Here is a tiny trained network, its code and every weight. The questions are about switching its units off for an input and a class, where a switched-off unit gives its printed mean instead of its output.

import numpy as np


def w(rows, s, z=0):
    codes = np.array(rows[::2]) - 128.0
    scale = np.full(codes.shape[1], s)
    scale[-1] = z or s
    return codes * scale


def norm(h):
    return h / np.sqrt((h * h).mean(-1, keepdims=True) + 1e-5)


def f(y):
    return np.maximum(y, 0)


def log_softmax(a):
    a = a - a.max(-1, keepdims=True)
    return a - np.log(np.exp(a).sum(-1, keepdims=True))


def net(x, mask):
    res = np.array(x, float).reshape(1, 5) / 4 @ E
    u = 0
    for l in range(3):
        y = f(norm(res) @ A[l][:, :-1].T + A[l][:, -1])
        res = res + np.where(mask[u : u + 8], y, B[l][:, -1]) @ B[l][:, :-1]
        u += 8
    return log_softmax(norm(res)[-1] @ U[:, :-1].T + U[:, -1])


A, B = {}, {}
E = w([
[109,241,158,9,107],'x0',
[176,174,183,173,122],'x1',
[172,192,17,157,114],'x2',
[137,127,129,127,127],'x3',
[163,117,125,98,188],'x4',
],0.0012)
A[0] = w([
[120,107,121,158,147,236],'0.n1',
[213,93,112,76,217,76],'0.n2',
[102,105,88,90,189,83],'0.n3',
[202,133,151,114,206,145],'0.n4',
[107,115,146,143,149,75],'0.n5',
[176,178,173,164,175,27],'0.n6',
[137,154,80,137,118,253],'0.n7',
[97,118,131,166,2,27],'0.n8',
],0.0039,0.0016)
B[0] = w([
[137,157,156,77,125,241],'0.n1',
[4,171,115,185,90,204],'0.n2',
[121,93,125,133,54,175],'0.n3',
[88,150,137,164,87,211],'0.n4',
[157,154,128,96,142,146],'0.n5',
[147,115,142,157,56,170],'0.n6',
[123,97,188,100,125,249],'0.n7',
[45,164,125,151,154,176],'0.n8',
],0.0037,0.0019)
A[1] = w([
[111,79,126,183,44,168],'1.n1',
[151,182,45,154,53,251],'1.n2',
[123,84,157,105,120,66],'1.n3',
[178,102,133,105,103,168],'1.n4',
[187,184,4,147,136,44],'1.n5',
[154,182,13,159,125,141],'1.n6',
[153,55,121,182,146,48],'1.n7',
[125,101,116,199,130,135],'1.n8',
],0.003,0.0013)
B[1] = w([
[173,194,128,76,190,249],'1.n1',
[85,70,240,108,159,238],'1.n2',
[135,123,176,145,133,151],'1.n3',
[74,156,143,158,127,145],'1.n4',
[113,23,242,115,143,149],'1.n5',
[73,46,254,117,139,170],'1.n6',
[154,189,75,100,187,165],'1.n7',
[129,217,101,80,174,188],'1.n8',
],0.0027,0.0022)
A[2] = w([
[162,193,119,75,95,35],'2.n1',
[83,22,50,30,105,197],'2.n2',
[225,152,146,178,73,95],'2.n3',
[136,195,163,188,98,161],'2.n4',
[151,69,75,254,208,186],'2.n5',
[59,181,112,186,102,69],'2.n6',
[66,190,192,63,102,246],'2.n7',
[118,74,61,92,111,85],'2.n8',
],0.0033,0.0013)
B[2] = w([
[119,163,81,83,165,137],'2.n1',
[182,199,171,199,82,168],'2.n2',
[140,166,123,148,52,139],'2.n3',
[108,110,84,117,100,169],'2.n4',
[115,186,98,2,126,152],'2.n5',
[95,118,81,149,141,146],'2.n6',
[161,89,78,163,178,253],'2.n7',
[143,155,146,144,85,134],'2.n8',
],0.0039,0.0051)
U = w([
[146,185,99,2,167,147],'0',
[142,129,115,166,155,201],'1',
[127,62,220,131,161,128],'2',
[48,139,80,177,140,124],'3',
[165,169,150,177,25,127],'4',
[171,68,46,127,109,42],'5',
[172,68,65,64,46,1],'6',
[171,76,71,69,55,15],'7',
],0.0095,0.0088)

Each question gives the input, the list of numbers given to net, and the class t.
The units are the neurons (one row each of A and B). Each row of codes is followed by its name. A weight is (code - 128) times the scale printed after its matrix; where a second scale follows, it is the last column's (A, B and U).
mask holds one flag per neuron, layer by layer. A switched-off neuron (its flag False) gives its mean, the last column of its row in B, instead of its output. The means were averaged over made-up inputs and are rounded, as every weight is.
A unit's drop is (log p(t) with every unit on - log p(t) with that unit switched off) / (log p(t) with every unit on - log p(t) with every unit switched off).
The circuit of an input: a set's keep is (log p(t) with only the set's units on - log p(t) with every unit switched off) / (log p(t) with every unit on - log p(t) with every unit switched off). Starting from the 12 units with the biggest drops (on a tie, the unit counted first), units are removed one at a time, each time the one whose removal leaves the highest keep (on an exact tie, the one counted first), for as long as the keep stays at least 0.8.
circuit, biggest first: the units of the circuit, biggest drop first
unit that matters most: the unit with the biggest drop
k most important neurons: the k neurons with the biggest drops, biggest first
top k neurons in layer l: the k neurons of layer l with the biggest drops, biggest first
input [-5,-2,-5,6,7], class 3: circuit, biggest first	[0.n2, 1.n2]
input [-8,5,-8,-8,-2], class 0: top 2 neurons in layer 1	[1.n2, 1.n7]
input [-6,4,7,-1,-5], class 2: circuit, biggest first	[1.n2, 1.n6, 1.n5]
input [-6,-5,-3,1,-3], class 0: unit that matters most	2.n5
input [-1,-8,-5,3,2], class 4: circuit, biggest first	[2.n2, 1.n2, 0.n3]
input [-6,8,0,4,-1], class 4: circuit, biggest first	[2.n3, 2.n7]
input [-7,-4,8,1,-3], class 2: circuit, biggest first	[1.n6, 1.n5, 1.n2]
input [6,8,-1,-2,5], class 4: 2 most important neurons	[0.n6, 1.n1]
input [2,-7,-5,-2,-5], class 4: 2 most important neurons	[2.n2, 1.n2]
input [6,1,0,0,-8], class 3: circuit, biggest first	[0.n8, 0.n1, 2.n7, 2.n6]
input [4,5,-6,-3,7], class 3: 3 most important neurons	[0.n2, 0.n4, 0.n7]
input [4,-6,4,4,-2], class 4: 3 most important neurons	[2.n2, 0.n7, 1.n1]
input [-3,2,7,6,7], class 2: circuit, biggest first	[1.n6, 1.n5]
input [3,-8,6,-5,-4], class 4: 2 most important neurons	[2.n2, 0.n7]
input [5,-1,-4,1,-8], class 3: 2 most important neurons	[1.n1, 0.n8]
input [4,8,5,-4,1], class 4: unit that matters most	0.n6
input [-5,-5,4,5,8], class 3: 2 most important neurons	[0.n2, 0.n4]
input [4,-4,4,-5,-2], class 1: top 2 neurons in layer 1	[1.n1, 1.n2]
input [-8,6,-8,-5,8], class 0: top 3 neurons in layer 1	[1.n2, 1.n7, 1.n6]
input [1,8,-6,-2,0], class 4: circuit, biggest first	[1.n2, 0.n6, 0.n7, 2.n4]
input [4,-2,-4,-8,-3], class 1: 3 most important neurons	[2.n7, 1.n2, 0.n7]
input [4,-7,6,-4,-6], class 4: 3 most important neurons	[2.n2, 0.n7, 1.n1]
